Below is a small trained network, with its code and all its weights. Each question gives an input and a class and asks what happens when units are switched off, that is, made to give their printed mean instead of their output.

import numpy as np


def w(rows, s, z=0):
    codes = np.array(rows[::2]) - 128.0
    scale = np.full(codes.shape[1], s)
    scale[-1] = z or s
    return codes * scale


def f(y):
    return np.maximum(y, 0)


def log_softmax(a):
    a = a - a.max(-1, keepdims=True)
    return a - np.log(np.exp(a).sum(-1, keepdims=True))


def net(x, mask):
    res = np.array(x, float).reshape(1, 6) / 4 @ E
    y = f(res @ A[0][:, :-1].T + A[0][:, -1])
    res = res + np.where(mask, y, B[0][:, -1]) @ B[0][:, :-1]
    return log_softmax(res[-1] @ U[:, :-1].T + U[:, -1])


A, B = {}, {}
E = w([
[152,133,104,43,207,155,10,162,71],'x0',
[87,58,116,103,145,113,108,156,159],'x1',
[177,85,126,185,161,30,128,40,163],'x2',
[95,25,70,144,118,121,113,207,106],'x3',
[30,172,2,162,111,31,105,111,183],'x4',
[233,138,77,198,162,93,44,137,56],'x5',
],0.0091)
A[0] = w([
[99,48,180,137,127,115,172,87,196,52],'N0',
[253,106,166,124,140,157,130,127,55,1],'N1',
[142,113,153,151,137,132,95,172,163,103],'N2',
[172,139,143,115,140,136,107,131,107,152],'N3',
[128,42,93,161,119,121,117,158,111,167],'N4',
[94,94,132,20,143,172,89,192,86,59],'N5',
[101,208,138,145,126,159,135,158,123,90],'N6',
[175,149,113,120,154,87,70,70,134,29],'N7',
[114,117,132,75,134,158,91,191,131,106],'N8',
[136,66,107,149,142,108,104,144,122,102],'N9',
[133,46,90,177,135,103,114,171,117,100],'N10',
],0.018,0.0032)
B[0] = w([
[150,117,189,74,154,121,223,40,133,200],'N0',
[156,131,230,254,120,201,69,94,156,238],'N1',
[100,101,128,164,109,135,139,117,137,148],'N2',
[150,144,158,165,127,152,87,106,140,180],'N3',
[109,30,122,134,131,117,123,142,107,195],'N4',
[120,162,124,6,148,210,109,144,108,253],'N5',
[107,174,73,177,90,116,148,183,170,175],'N6',
[172,185,97,111,176,31,81,71,116,199],'N7',
[116,134,134,48,147,177,118,130,99,205],'N8',
[116,91,106,132,112,126,124,177,83,178],'N9',
[130,37,97,134,111,95,132,184,115,200],'N10',
],0.015,0.021)
U = w([
[144,9,125,122,141,69,98,178,39,201],'0',
[140,125,201,75,135,69,232,28,159,159],'1',
[206,213,88,103,235,8,35,60,103,248],'2',
[112,201,136,3,167,182,85,161,93,38],'3',
[216,161,229,193,144,151,53,92,121,27],'4',
[91,224,92,139,50,79,178,154,192,94],'5',
],0.0066,0.0017)

Each question gives the input, the list of numbers given to net, and the class t.
The units are the neurons (one row each of A and B). Each row of codes is followed by its name. A weight is (code - 128) times the scale printed after its matrix; where a second scale follows, it is the last column's (A, B and U).
mask holds one flag per neuron, in row order. A switched-off neuron (its flag False) gives its mean, the last column of its row in B, instead of its output. The means were averaged over made-up inputs and are rounded, as every weight is.
A unit's drop is (log p(t) with every unit on - log p(t) with that unit switched off) / (log p(t) with every unit on - log p(t) with every unit switched off).
unit that matters most: the unit with the biggest drop
k most important neurons: the k neurons with the biggest drops, biggest first
drop of u: that unit's drop, to one decimal
input [7,-6,8,8,0,3], class 0: unit that matters most	N10
input [7,-4,3,7,0,7], class 0: 3 most important neurons	[N10; N4; N9]
input [4,-6,3,5,4,6], class 0: 2 most important neurons	[N10; N4]
input [-4,5,0,-3,1,7], class 2: 2 most important neurons	[N7; N1]
input [0,-2,-6,7,2,5], class 0: 2 most important neurons	[N10; N4]
input [-6,-1,-6,2,-8,-6], class 1: 2 most important neurons	[N0; N9]
input [-1,7,-5,-6,3,7], class 2: 2 most important neurons	[N1; N5]
input [3,-1,1,-4,7,-8], class 1: 2 most important neurons	[N5; N0]
input [0,-4,5,-6,-7,-8], class 1: drop of N0	5.8
input [6,-3,-2,-3,3,4], class 2: drop of N7	0.4
input [-1,-3,-7,-3,8,6], class 5: drop of N6	0.4
